Below are the code and all the weights of a small trained network. Each question names an input and a class and asks about switching units off, where a switched-off unit gives its printed mean instead of its output.

import numpy as np


def w(rows, s, z=0):
    codes = np.array(rows[::2]) - 128.0
    scale = np.full(codes.shape[1], s)
    scale[-1] = z or s
    return codes * scale


def norm(h):
    return h / np.sqrt((h * h).mean(-1, keepdims=True) + 1e-5)


def f(y):
    return y / 2 * (1 + np.tanh(0.7978845608 * (y + 0.044715 * y**3)))


def log_softmax(a):
    a = a - a.max(-1, keepdims=True)
    return a - np.log(np.exp(a).sum(-1, keepdims=True))


def net(x, mask):
    res = np.array(x, float).reshape(1, 3) / 4 @ E
    u = 0
    for l in range(2):
        y = f(norm(res) @ A[l][:, :-1].T + A[l][:, -1])
        res = res + np.where(mask[u : u + 14], y, B[l][:, -1]) @ B[l][:, :-1]
        u += 14
    return log_softmax(norm(res)[-1] @ U[:, :-1].T + U[:, -1])


A, B = {}, {}
E = w([
[112,107,126,100,146,105,74,254],'x0',
[146,156,216,74,165,71,174,110],'x1',
[231,168,132,115,99,138,51,114],'x2',
],0.008)
A[0] = w([
[90,102,144,174,132,156,187,82,50],'L0N0',
[120,120,86,140,132,121,90,181,78],'L0N1',
[63,129,118,126,126,123,154,202,47],'L0N2',
[88,109,124,135,121,99,144,179,64],'L0N3',
[157,127,119,107,151,174,119,114,102],'L0N4',
[82,118,87,178,131,133,138,85,2],'L0N5',
[39,45,92,146,118,158,138,110,95],'L0N6',
[132,141,165,113,112,93,176,2,111],'L0N7',
[118,58,114,177,105,169,82,191,68],'L0N8',
[181,116,71,172,69,163,75,132,85],'L0N9',
[69,87,176,136,177,111,193,125,94],'L0N10',
[80,76,62,177,80,149,168,153,120],'L0N11',
[118,97,181,78,160,98,90,190,33],'L0N12',
[128,105,77,198,91,193,137,57,124],'L0N13',
],0.0094,0.0058)
B[0] = w([
[96,143,186,149,62,137,119,196,183],'L0N0',
[122,115,165,114,133,188,108,156,173],'L0N1',
[143,110,77,125,176,121,163,99,182],'L0N2',
[150,108,100,113,177,115,152,90,158],'L0N3',
[145,144,78,133,119,135,99,131,129],'L0N4',
[117,161,158,165,96,91,171,162,152],'L0N5',
[130,220,159,137,161,124,159,169,238],'L0N6',
[103,125,110,120,148,201,113,132,254],'L0N7',
[99,114,153,132,149,205,121,129,208],'L0N8',
[112,48,103,145,92,126,112,88,221],'L0N9',
[115,56,113,159,71,134,137,113,227],'L0N10',
[166,191,124,92,158,139,155,153,249],'L0N11',
[153,119,105,143,96,76,150,117,196],'L0N12',
[157,137,103,108,93,1,158,114,252],'L0N13',
],0.0092,0.0059)
A[1] = w([
[108,114,140,181,106,159,137,183,54],'L1N0',
[158,203,159,160,132,178,122,89,66],'L1N1',
[168,128,155,126,123,101,43,183,98],'L1N2',
[126,185,111,126,152,108,176,87,112],'L1N3',
[47,118,159,167,143,229,161,136,57],'L1N4',
[118,193,136,127,234,188,130,146,55],'L1N5',
[128,132,143,104,135,254,53,91,94],'L1N6',
[151,186,175,105,125,36,56,168,26],'L1N7',
[83,86,125,157,158,49,188,120,48],'L1N8',
[126,134,140,151,112,142,113,122,87],'L1N9',
[131,219,141,118,130,78,152,127,62],'L1N10',
[85,90,144,150,101,107,137,191,111],'L1N11',
[180,201,129,81,136,201,110,107,1],'L1N12',
[160,139,116,135,87,98,107,44,96],'L1N13',
],0.0095,0.004)
B[1] = w([
[150,129,138,128,155,137,89,97,146],'L1N0',
[80,144,166,129,171,55,66,168,159],'L1N1',
[114,129,162,140,77,192,172,132,191],'L1N2',
[115,114,174,153,100,133,47,180,182],'L1N3',
[130,135,76,26,84,200,142,21,237],'L1N4',
[188,129,1,101,191,138,141,64,204],'L1N5',
[94,145,219,216,137,51,90,204,254],'L1N6',
[194,111,72,65,109,189,223,86,202],'L1N7',
[101,96,169,123,135,85,33,175,203],'L1N8',
[77,120,120,108,123,104,106,132,116],'L1N9',
[94,151,164,232,78,163,89,203,197],'L1N10',
[144,151,155,149,156,84,87,92,181],'L1N11',
[158,151,180,119,174,97,133,135,174],'L1N12',
[152,132,88,93,211,129,151,86,187],'L1N13',
],0.0086,0.0051)
U = w([
[87,233,130,200,48,87,188,209,171],'0',
[112,147,43,105,231,196,158,158,252],'1',
[176,110,20,159,91,63,108,36,94],'2',
[114,63,159,197,69,196,28,189,98],'3',
[40,110,172,71,63,196,158,40,115],'4',
[94,24,155,106,149,6,141,179,67],'5',
[142,204,209,126,221,71,80,106,99],'6',
[218,125,160,79,52,171,223,150,125],'7',
],0.018,0.0021)

Each question gives the input, the list of numbers given to net, and the class t.
The units are the neurons (one row each of A and B). Each row of codes is followed by its name. A weight is (code - 128) times the scale printed after its matrix; where a second scale follows, it is the last column's (A, B and U).
mask holds one flag per neuron, layer by layer. A switched-off neuron (its flag False) gives its mean, the last column of its row in B, instead of its output. The means were averaged over made-up inputs and are rounded, as every weight is.
A unit's drop is (log p(t) with every unit on - log p(t) with that unit switched off) / (log p(t) with every unit on - log p(t) with every unit switched off).
The circuit of an input: a set's keep is (log p(t) with only the set's units on - log p(t) with every unit switched off) / (log p(t) with every unit on - log p(t) with every unit switched off). Starting from the 12 units with the biggest drops (on a tie, the unit counted first), units are removed one at a time, each time the one whose removal leaves the highest keep (on an exact tie, the one counted first), for as long as the keep stays at least 0.8.
units of the circuit, in order: the units of the circuit, biggest drop first
most important unit: the unit with the biggest drop
top k neurons: the k neurons with the biggest drops, biggest first
top k neurons in layer l: the k neurons of layer l with the biggest drops, biggest first
drop of u: that unit's drop, to one decimal
input [8,1,7], class 7: units of the circuit, in order	[L1N7]
input [0,6,-6], class 4: units of the circuit, in order	[L0N13; L1N4]
input [0,-5,-3], class 0: top 2 neurons in layer 0	[L0N13; L0N7]
input [1,-8,-6], class 1: top 2 neurons in layer 1	[L1N5; L1N6]
input [4,-5,0], class 1: top 2 neurons	[L1N5; L0N11]
input [-8,1,5], class 6: top 3 neurons in layer 0	[L0N7; L0N10; L0N12]
input [8,0,-3], class 1: top 3 neurons in layer 0	[L0N13; L0N8; L0N1]
input [-5,5,0], class 4: top 3 neurons	[L1N4; L0N11; L0N6]
input [3,5,0], class 5: top 2 neurons in layer 0	[L0N6; L0N11]
input [6,1,3], class 7: top 2 neurons	[L0N7; L0N12]
input [1,7,3], class 7: top 2 neurons	[L1N7; L0N8]
input [-4,3,3], class 6: drop of L1N6	0.1
input [-7,-1,-6], class 0: drop of L0N13	0.5
input [-8,-2,-3], class 0: most important unit	L0N13
input [7,1,2], class 7: drop of L0N12	0.4
